In the rows, zero is written as 128.
Each row has a class, written after it, and each block has its own classes.
[111 120 168  82 118  72 118 153  68 103 149 116 148 136  75  86 158 118
 145 107 110 142 108 113 190 127  81 137  96 174 115 125  59 106]
<179>
[125  85 164 109 145  85 121 140  69 116 162 116 145 162  85  99 143 111
 144 128 107 135 106 101 174 115  83 135  88 154 135 118  58 115]
<175>
[105  97 212 126 157  87 131 124 106 157 166 128 137 120 104 115 135 154
 141  99 117 165  90 159 189 108 119 125  97 136 150 123  88 119]
<86>
[114 115 186  92 125  69 121 138  77 105 138 117 134 129  83  89 161 132
 139 113 110 143  98 133 198 106  72 128  93 169 134 122  69 118]
<111>
[162  81 159 144 130  80 149 116 133 108 119 129 163 146 187 153 143 117
 137 121 147 149 145 150  98  64 181 130 101 160 134 123 187  92]
<199>
[ 88 136 135 122 102 108 140 108 142 139 118 141  89 149 103 109 157 137
 118 149 140 157 140 124  88 125 149 176  88 118 113 144 104 144]
<2>
[127  97 169 101 148 108 115 149  88 129 165 116 144 136  78 111 139 118
 135 108 107 137 104 110 167 109  85 127 106 161 134 100  62 114]
<179>
[ 87  90 162 134  95 126 135 106 131 153 109 117  50 137 115 145 164 122
 116 189 151 143 110 135  77 101 171 140  70 120 114 144 108 175]
<160>
[113  82 210 126 151  94 141 115  65 124 164 127 134 124 115 128 133 142
 127  99 116 164  79 142 202 111 126 124  93 143 148 130  96 113]
<199>
[ 95 121 120  59 148 154 126  83 125  83 149  61 135  83 177 116 162 115
 123 109 135 106 146 161  78 120 100  98 126 128 119 134 145 162]
<62>
[ 81 103 132  59 126 123 126 115 127  96 147  39 135 174 142  87 170 130
 135 111 120 123 133 134  52 147  79 135  88 122 133 132 126 129]
<111>
[111 113 215 124 159 101 129 121 103 154 178 123 133 114 104 124 134 152
 139 103 123 156  89 165 198 111 130 125  99 144 146 125  86 117]
<86>
[164  80 156 144 129  89 150 108 132 117 116 136 156 133 189 160 139 124
 128 116 148 149 141 156 104  56 186 123 105 152 131 123 184 100]
<199>
[129 100 173 103 148 102 121 140  88 140 159 108 153 154  80  94 142 117
 137 113 110 131 127 125 159 108  78 129  95 151 136 112  65 117]
<86>
[ 65 118 110  79 153 137 117 104 122  88 160  44 158 128 158  90 153 125
 133  99 131 120 141 155  73 174 104 107 116 119 137 117 156 132]
<51>
[ 77  80 167 143  93 144 133 108 141 138 122 122  57 138 101 145 166 125
 113 189 156 128 101 133  77 118 169 140  66 140 101 161 113 185]
<103>
[175  90 151 144 134  79 129 124 168 135 132 133 175 133 142 138 146 116
 135  99 150 148 150 150  89 102 196 131 119 141 122 128 177 100]
<103>
[195 105 154 148 135  88 133 108 186 140 134 132 170 124 161 140 150 123
 141  89 153 151 170 153  81  81 200 112 117 133 133 122 170 112]
<86>
[ 94  96 179  99 125  58 113 147  77 123 142 126 155 145  66  86 153 123
 134 121 114 147  97 128 176 131  85 140  94 162 116 135  68 117]
<103>
[118 126 186 133 127 132 154  84 149 111 139 133  67 137 118 153 167 144
 129 141 154 129 117 140 110  99 189 155  81 137 119 149 119 167]
<161>
[116 114 181  88 144  58 127 134  62  95 154 128 151 151  99  86 155 124
 143 117 110 146 103 132 197 111  86 131  80 156 123 120  56 109]
<175>
[ 81  87 167 138  87 145 142 110 127 138 114 125  52 143  94 152 157 122
 116 190 155 129 101 125  77 121 175 145  60 139  99 162 104 172]
<103>
[175  87 144 153 125  87 125 115 165 117 141 140 156 118 143 153 144 121
 138 107 139 132 155 149  99  73 202 112 119 130 139 120 169  96]
<79>
[110 109 183  87 128  51 123 146  71 113 138 137 134 137  78  89 161 125
 133 120 106 135 114 131 176 105  94 130  98 155 123 126  66 117]
<62>
[ 56  97 131  69 126 111 126 113 112  85 160  49 136 165 121  99 155 121
 139 116 116 119 135 137  60 150 106 139  94 111 128 142 113 116]
<79>
[105 114 194 131 116 147 151  92 145  93 153 111  65 129 110 150 166 138
 131 136 156 127 101 145 123 117 174 150  77 143 115 135 110 165]
<179>
[ 83 132 117  75 148 150 107 114 116  82 172  50 157 115 157  97 161 126
 136  95 149 124 130 162  75 171 100  97 122 137 132 109 168 137]
<179>
[ 90 138 100  81 149 144 102  98 116 100 163  59 159 115 168 101 162 132
 133 109 149 121 160 148  61 170 106 100 117 127 140 121 174 145]
<161>
[ 81 134 144 115  97 106 145 104 144 137 117 143  87 152 108 108 160 136
 116 149 145 161 147 121  76 120 151 172  84 118 110 151 108 148]
<2>
[120 109 212 134 118 151 167  86 153  74 136 119  71 155 134 154 158 128
 125 147 152 138 101 141  99 107 172 144  81 134 120 142 104 164]
<199>
[103 130 204 134 128 117 153  90 139  96 136 122  65 140 122 145 173 136
 127 145 153 126 104 157 114  95 187 157  82 131 119 146 121 169]
<62>
[ 87  84 154 140 100 119 145 106 113 128 117 127  51 150 115 135 169 128
 123 182 152 138 107 130  86 109 171 147  59 128 112 146 114 171]
<175>
[ 66  97 134  55 124 123 131 129 110  87 150  36 133 174 137  94 167 116
 137 108 129 123 126 131  45 154  97 142  92 132 117 134 127 125]
<179>
[ 78 103 116  65 148 164 129  94 123  65 164  37 146  78 170 124 161 120
 127 104 136 109 130 152  87 128  91  92 106 142 110 126 139 149]
<179>
[202 134 122 135 118  78  96 103 154 114 111 125 167 135 194 151 149 121
 141 100 157 128 160 159  61  75 197 117 137 139 140  99 178 110]
<62>
[ 86  96 137  59 141 175 143  78 120  67 162  49 142  90 179 127 154 122
 114 111 133 118 129 158  85 125  94  87 107 130 111 139 121 150]
<199>
[ 78  94 147 125  93 140 141 112 146 137 117 127  49 145 109 137 163 132
 122 181 135 129 106 121  75 109 170 141  72 134 117 145 103 165]
<51>
[110 100 205 123 154  88 125 118  90 142 165 118 124 116 106 122 142 160
 134  96 111 156  72 149 206 102 113 124  89 141 156 121  92 117]
<111>
[188 101 153 147 135  81 137 114 177 140 120 127 169 136 163 137 149 121
 140  90 150 151 171 152  72  79 193 125 116 129 134 119 175 107]
<86>
[ 68  86 139  67 143  96 137 122 106  80 156  42 138 193 147  90 165 123
 141 113 126 129 123 142  55 161 105 147  88 116 124 139 125 123]
<175>
[104 120 190 141 113 137 151  80 152  91 150 131  62 139 100 153 157 138
 132 147 147 119 110 154 120 100 194 153  80 124 122 145 110 156]
<79>
[212  97 130 135 120  86 104 101 173 111 130 111 164 136 173 159 152 117
 139 105 157 126 152 160  74  75 197 111 132 143 139 106 176 111]
<160>
[ 89 106 115  60 142 170 131  91 127  76 172  42 147  80 160 123 161 121
 125  96 136 104 135 154  94 129  98  94 109 139 104 129 129 145]
<179>
[ 90  98 148 135  93 135 140 109 142 136 120 146  49 121 105 127 169 127
 109 182 146 139 125 127  92 110 157 146  70 135 114 153 106 173]
<2>
[ 78 141 122  84 153 136 100 105 120 115 167  41 170 132 163  86 157 125
 138 104 153 135 153 171  55 176 106  97 109 128 137 119 158 139]
<86>
[ 95 103 156 135  75 142 130 102 135 145 101 120  45 140 125 131 168 126
 125 187 149 138 117 119  80 102 144 141  59 139 123 144 107 177]
<111>
[156  89 157 150 142  80 144 119 150 139 118 124 160 130 172 151 141 125
 141 117 152 143 156 169  92  55 185 129 101 150 134 114 183  99]
<86>
[ 98  87 203 118 163  91 145 119  89 132 163 127 125 113 105 132 130 148
 134  96 102 151  74 141 203 100 139 126  93 136 150 125  88 106]
<51>
[123  77 172 104 146  91 131 143  71 115 164 124 137 159  71 102 140 119
 142 125 106 132 103 108 174 112  83 133  95 148 135 113  60 111]
<175>
[ 93 135 157 122  89 117 144 105 148 155 107 125  94 162 111 114 152 140
 134 148 152 153 143 140  66 112 149 158  84 111 110 132  99 147]
<86>
[ 75 136 151 114  96 113 148 109 136 148 104 124  86 170 105 108 156 140
 133 151 146 153 135 134  64 120 144 161  79 118 109 144 106 154]
<86>
[154  94 152 152 133  75 134 122 157 145 117 122 169 151 184 140 143 117
 145 122 158 144 167 163  78  59 181 130 103 157 133 123 192 104]
<86>
[117 116 210 142 128 131 158  85 162  98 134 120  69 149 118 146 164 142
 137 135 154 136 101 153 104  96 178 147  77 134 127 145 114 173]
<86>
[ 84 106 107  53 150 161 134  85 133  93 158  65 136  75 170 120 166 130
 122 117 132 108 157 150  77 124  93  95 111 135 114 139 143 156]
<161>
[139 111 148  91 155 102 121 136  83 140 152 133 143 137  84 109 141 122
 136 115 100 136 125  97 158 105  88 134 105 155 139 115  69 117]
<161>
[ 85 110 122  57 143 173 129  88 126  77 176  39 140  75 170 126 158 129
 122  98 133 105 135 158 106 139  92 101 115 138 109 133 134 149]
<179>
[103 129 104  62 162 173 124  75 130 101 159  64 147  69 183 121 162 129
 118 103 137 112 154 155  87 119  98  96 122 128 121 132 154 162]
<161>
[ 73  97 135  62 137 102 128 127 117  93 153  56 140 175 137  83 162 120
 126 107 122 135 137 141  51 159  99 153  99 123 130 140 119 115]
<2>
[ 67 126 153 119  87 120 146 109 142 138 105 126  91 162  89 123 152 131
 129 165 154 150 124 129  62 130 155 172  80 120  94 148 104 148]
<103>
[ 97  99 198 132 150  91 121 118  73 130 182 130 128 106  79 135 129 151
 140 107 105 144  72 145 219 101 134 130  93 130 152 127  80 100]
<79>
[ 87 111 156 131  87 126 132 105 133 146 113 133  51 133 117 129 174 127
 121 186 150 132 126 137  70 106 168 143  70 123 111 141 109 176]
<62>
[ 88 105 156 128  95 122 137 106 120 134 107 131  42 136 116 137 178 129
 115 184 145 125 115 133  76 101 170 146  67 128 112 149 115 182]
<62>
[ 84 117 146  65 145 122 127 117 132  94 150  36 152 181 152  93 157 124
 138 105 124 127 138 145  46 153  89 136  99 118 130 134 114 131]
<86>
[ 84  87 152 129  81 145 136 114 128 138 125 125  41 134 104 143 169 133
 121 178 147 128 102 123  89 110 162 137  60 145 104 144  97 175]
<179>
[106 109 212 136 165  91 132 125  93 146 166 119 144 120 111 121 134 146
 140 105 120 161  89 151 194 103 122 124  87 138 148 125  95 116]
<86>
[ 91 101 152 144  97 128 136 109 137 129 117 139  54 127 110 129 175 125
 105 179 152 141 122 123  83 107 170 144  66 134 114 158 119 178]
<2>
[131  77 143 152 125  67 133 115 133 112 125 133 146 126 157 158 141 120
 146 134 139 130 148 156 114  51 187 138 100 158 138 128 183  94]
<79>
[100  86 210 124 148  83 126 124  79 142 167 123 137 124  88 123 133 150
 129 102 118 151  72 154 210 131 124 143  95 140 138 137  95 115]
<103>
[ 69 122 151 122  83 114 143 109 138 140 107 122  92 164  87 126 150 137
 127 159 150 144 118 130  78 131 151 181  88 122  95 152 105 146]
<103>
[215 128 123 139 108  98  96  97 177 103 119 112 164 136 187 151 154 133
 145 100 159 125 153 155  73  76 175 113 128 153 149  92 180 110]
<111>
[ 98 104 145 131  97 139 146 103 114 140 102 134  44 135 116 143 173 127
 119 181 151 129 126 116  74 102 174 147  62 135 112 155 127 177]
<161>
[137 115 155  95 143 104 122 138  89 129 147 133 140 138  78 108 146 121
 138 118 108 134 126  96 155 106  88 138 110 153 136 116  74 118]
<161>
[225 107 137 139 108 112 116  93 166  72 127 110 179 144 197 163 146 113
 141  98 157 129 155 136  65  83 183 107 127 147 140 105 169 104]
<199>
[189 105 152 147 132  84 134 117 182 140 126 137 164 143 165 136 149 124
 144  99 152 149 163 155  71  82 198 114 111 135 135 120 175 108]
<86>
[109 102 214 135 112 148 171  78 137  82 134 116  66 146 131 157 155 138
 119 139 155 138  98 152 110 107 178 144  79 125 116 143 104 163]
<199>

Next block, with new classes.
[ 88 128  96 141 117  84 155 118 102  87 164 125 133 103 139 128 137 121
 180 109  59 122 128  93 118 147  84 132 168 136 127 114 130 140]
<108>
[110 140 119 143 101  96 145 142 138  97 152 125 119 101 106 138 119 116
 129 103  77 111 142  82 115 155 135 147 116 120 149 156 119 162]
<25>
[126 150 157 141  97  84 145 144 149  89 166 112 111 115 134 130 116 115
 127 128  72  74 129 105 128 165 137 151 123 104 120 121 149 156]
<36>
[137 122 131 179  92 145 134 120 116 125 130 121  76 116 129  90 133 157
  96  83 122  79 142 124 135 164 133 164  93  96  81 175  69 125]
<108>
[115 110 110 192 145 175 134  88 114 114 141 124 102  83  99 116 155 165
  90 105  80 132 118 131 115 172 175  92 123 116  32 162  70 133]
<84>
[121 123 129 155 123  89 152 118 117  95 159 111 130 100 118 130 127 125
 129 113  88 142 132  87 114 147  92 149 141 131 126 154 135 151]
<23>
[143 147 150 170 101 112 110 139  96 145 149  88 182 150 144  89 141 132
 155 101 134 114 136 144 101 156 133 126 134  89 111 136 125 167]
<194>
[105 128 117 139 105  83 146 152 127  97 160 113 115  95 116 140 121 115
 150 124  46 110 127 110 132 160 103 137 139 149 102 119 140 148]
<8>
[120 124 117 155 121  97 161 129 135  96 169 121 134  96 114 121 123 125
 132 105  52 144 140  77 137 139 115 161 144 104  97 139 139 163]
<36>
[146  96  97 160  87 129 136  99 152 143  76  95 107 119 107  96 128 147
 122 112 114 118 167 142 126 159 177 114 125 121  97 165  66  98]
<25>
[138  84 102 157 101 160 134 135  91 156  88  63 111  77 110 100 130 106
 107 126 118 135 144 140 166 184 137 131 104 166 161 189  96 119]
<23>
[123 122 129 187 142 165 131  90 113 159 137 144  64  82  80 117 121 173
 122  65  94 177 130 123 159 146 155 125 113 107 116 174  95 177]
<25>
[171 135 151 165 142 195 124 127 135 189  86 138 147 116  95 115 102 148
 126 119 137 139 148 139 154 124 163 139  96 118  85 178 116 151]
<84>
[160 152 170 198 133 158 111  66  90 152 121  91 101 108  99 124  97 167
  61 140 144 111  90 165 122 134 144  99 145 130 121 152 147 148]
<84>
[118 141 145 140  91  92 139 163 132  96 150 119 142 106 108 147 125 110
 144 112  78 125 133  85 113 164 111 144 120 122 127 155 132 159]
<185>
[131 132 112 182  92 114 123  79  82 175 108 125 163 108  84 100 164 154
 132 122 139 174 141 158 148 142 145 101 113 115  92 157 106 140]
<185>
[130 138 136 168 109  94 157 121 106 107 177 116 150  97  95 137 128 121
 141 112  71 130 135  87 126 155  98 154 124 105 127 159 154 172]
<23>
[ 89 140 142 140  94  91 132 139 122 100 174 121 129 107  99 141 129 112
 148 128  68 124 120 107 125 179 121 129 137 118 109 130 135 176]
<185>
[113 131 138 152 126  95 148 145 136 106 180 166 132 100 101 169 127 129
 149 126  90 136 119 113 133 131 114 138 118 133  79 141 171 167]
<120>
[ 97 129 129 145 103  81 152 154 119 100 169 135 148 111 122 141 138  96
 178 117  78 150 114 113 118 144 130 137 140 138  95 139 132 162]
<185>
[ 98 131 141 133  98  99 141 156 133  83 150 139 139 107 123 162 110 127
 154 111  90 148 115 110 136 157 137 125 130 136  84 141 157 177]
<185>
[112 131 137 138 113  94 142 151 140  92 169 112 134 106 116 146 133 125
 137 110  78 133 132  98 108 162 117 151 140 118 127 139 146 170]
<25>
[110 125 123 138 135  92 145 124 148 101 161 137 149 101 107 150 147 138
 157 121  55 128 138  87 137 152 114 139 129 119  86 129 149 138]
<36>
[115 138 123 164 129  90 152 150 125  92 172 130 141  85 110 145 112 111
 150 103  40 124 146  92 133 149 115 142 132 132 120 159 141 169]
<8>
[137 109 105 190 138 138 108 121 150 175 111 151  96  87 120 131 108 141
 128 109 112  98 150 155 195 166 123 141 111 189 116 221 118 159]
<74>
[153 163 191 157 125 159 133 132 125 153 132 139 135  97  74 134 154 123
 107 137  44 131 168 119 104 151  72 120 129  78  88 139 131 175]
<8>
[ 93 130 116 151 135  78 139 138 140 108 176 137 127  90 117 140 116 132
 165  99  79 141 118  95 130 161 121 139 138 145 103 138 131 168]
<84>
[121 139 130 158 142  70 157 115 133  88 160 130 136  99 104 127 108 121
 128 131  58 126 122  85 110 138 105 151 149 105  97 133 138 139]
<120>
[103 126 149 141 100  79 137 144 156 112 174 142  88 108  90 144  98 121
 152 129  83  94 126 104 133 136 107 143 112 137 100 129 144 160]
<120>
[118 146 111 160 104  88 166 138 136 103 157 158 101  77 103 136 137 123
 147 106  55 142 147  79 122 159 113 143 115 113 114 136 113 166]
<120>
[141 119 123 199  93 146 109  99 116 158 167 112 118 141  72 132 109 152
  45 142 133  42  85 158 156 154  71 157  88 152 174 199 136 150]
<84>
[ 97 130 113 148  96  94 150 130 131  96 167 116 127  95 102 132 111 117
 160 112  44 123 137  71 135 145 136 137 151 119  86 121 142 174]
<36>
[ 93 134 134 176 120  76 144 122 115  82 181 124 153 107 126 125 125 125
 147  98  83 113 134 102 101 135 116 130 144 117  84 150 132 164]
<108>
[130 140 164 149 171 191 131  73 107 154 105 132  84 100  74  81 116 177
 114  90  31 128 132 102 160 189  93 145  76  37 116 130  65 141]
<194>
[155 158 138 181 126 155 125  80  96 158  82 107 108  93  71 142 134 140
 105 154  92  93 129 128 128 162 147 162 121 157  99 168  96 110]
<8>
[125 118 155 179  93 159 126 123 112 148 113  80  89  80  99 123 127 145
 120 113 130 151 116 171 142 188 183 106 105 145 104 143 102 165]
<84>
[ 98 123 138 135 116  70 150 113 129  97 177 122 137 101 113 137 130 119
 193 113  64 131 148 107 126 145 114 140 152 118 135 128 143 158]
<25>
[120 133 152 133 131 114 151 139 112  89 185 122  98 107 129 159 132 109
 135 120  66 102 119  89  99 161 102 162 136 118 115 141 136 136]
<194>
[145 152 132 182 146 191 123  96 148 203  62 148 118 125  70 125 111 167
 159 105  66 166 127 126 132 168 109 130 108 139 116 151  86 188]
<194>
[111 142 117 161 125  94 140 134 121  96 180 132 121 102 125 146 119 127
 158 111  72 124 119  97 134 132 103 145 151 140 121 129 156 173]
<74>
[158 121 147 168 100 147 121  81 103 164 112 124 125 133  89 128 139 155
 127 126 138 106 140 127 135 127  72 139 118 139 137 176 121 126]
<23>
[128  87 125 168 182 150 113 122 112 180 145  96 108  97 115 101  99 119
 121 119 117 141 136 150 159 127 118 135 121 177 145 196 126 144]
<194>
[119 124 117 137 125 110 157 151 111 106 169 127 120  88 125 131 133 109
 137 105  57 136 143  74 104 148 112 146 133 112  66 145 128 149]
<194>
[ 86 129 140 137 123 103 148 123 120  98 167 134 142 103 109 138 128 112
 187 121  67 114 151 100 122 134 114 130 132 121 103 126 133 155]
<108>
[123 136 157 141 126 117 138 112 148 149 115 143 117 136  40 173 118 111
 101 140  86 176 103  93 113 129  71 152 145  80 130 121 121 114]
<74>
[103 124 138 146 192 194 121 141 119 141 122 141  95  70 123  93 113 137
  94 108  60 118 136 128 162 157 118 103  89 126 104 159 111 169]
<108>
[143 116 108 138 140 184 140 121 139 151  72 148 147 101  86 111 132 153
 114 126  80 155 183 119 161 136 132 144  95 113  51 159  88 130]
<8>
[120 144 105 150 135  98 163 140 147 108 178 151 110 105 126 137 124 108
 162 114  49 103 150  89 109 136 114 133 139 120 129 136 133 148]
<108>
[107 164 130 163 108 177 139  52  72 168  96 156 114 125 104 101 126 130
 180 133  84 116 127 135 155 154 101 178 123 139 137 134  72 198]
<194>
[149 177 166 186 186 129  91 118 140 148 204 140 106 122 120 103 134 157
 161  97 108  94 162 101 102 123 167 129 130 115 118 171 114 178]
<185>
[107 145 144 143  97  82 153 141 115  91 165 123 143 115 106 157 122 107
 158 129  65 131  95 109 118 158 120 137 139 123 116 126 154 155]
<185>
[ 95  98 102 180  96 121 123 132 124 113 128  92 127  93 102 118 138 136
 122  96  63 117 140 100  97 179  95 102 157 148  69 167  96 145]
<108>
[113 137 114 165 131  73 152 139 135 105 157 157 138  94 117 130 123 128
 137 107  77 148 122 101 125 141 106 133 122 124 105 143 136 163]
<120>
[134 121 181 152 122 149 132 151 111 121 123  79  69  78 106  88 109 172
  92 107  79 142  87 159 157 172 124  91  75  88  96  89 143 155]
<120>
[ 91 136 125 156 119 101  88  88  76 154 164  98 129 109 100  86 148 191
 187  86 140 133 116 127 155 150 117 102 110 127 154  95 111 151]
<84>
[ 94 110 133 179 117 134 121 125 108 120 163 132 141 132 128 112 116  87
  73 143 101  82 112 193 151 147 121 112 135 136 114 178 120 173]
<8>
[106 148 121 148 141  84 145 121 137 114 161 149 121  97 113 161 132 128
 165 123  75 131 136  95 105 143 117 124 156 140  95 127 150 146]
<108>
[135 104 189 155 100 135 132 140 125 156  99  98 131 135  62 118  96 136
 106  90 156 154 103 146 159 137 171 185  61  70  97 174 106 119]
<25>
[100 130 124 133 140  79 138 158 139 108 161 144 151 103 119 149 129 112
 130 107  77 136 114 100 121 152 112 137 130 125 120 153 152 156]
<25>
[ 89 133 117 164 123  85 153 121 119 103 158 145 143  94 112 133 132 110
 142 113  55 126 132  97 108 146  88 125 148 126  89 148 126 162]
<108>
[108 144 149 158 123  74 136 118 141  93 171 136 129  97  94 153 107 138
 170 113  72 133 139  90 121 150 112 121 142 116 132 129 152 173]
<120>
[117 137 155 138 153 171 114 127 136 147  97  97  92 110  78 126  93 151
 118 144  71 155  79 145 135 162 172  82 126 132  75  97 136 149]
<185>
[126 142 128 145  92  76 157 132 144  98 197 110 109 106 101 143 128 134
 144 122  75 124 135  86  97 145 103 138 142 111 130 104 144 156]
<84>
[102 143 126 146 114  98 151 122 108 105 140 146  98  79 134 131 139 117
 116 124  88 105 137 104 110 139 109 128 127 141  80 141 122 143]
<108>
[105 142 121 154 119  81 145 128 139 101 186 140 130 110  95 145 108 116
 155 122  39 111 148  91 128 142  97 148 152 124 112 135 141 173]
<8>
[ 95 129  89 155 128 113 141 136 121 114 172 121 141 113 124 126 119 115
 185 110  56 121 131 107 128 156 127 120 167 131 120 124 137 166]
<108>
[138 132 189 144 139 136 103 111 117 138 164 137 160 149  83 150 158 165
 123 151 162 118 113 160 130 124 129 129 102  81  75 123 164 115]
<120>
[103 135 148 136 116 120 144 139 119  90 161 124 114 110 131 138 108 120
 148 109  74 116 133  91 109 144 110 145 124 129 107 134 131 181]
<194>
[135 126 100 160 150 144 135 129 125 129 103 153 138  95 133 152 147 144
  79 128 134 165 120 169 168 146 143  96  86 142 146 159 142 135]
<74>
[109 126 126 149 132  92 164 122 146  96 170 136 111 100 114 153 117 121
 148 126  61 129 139  98 111 139 105 144 156 130  92 135 146 147]
<108>
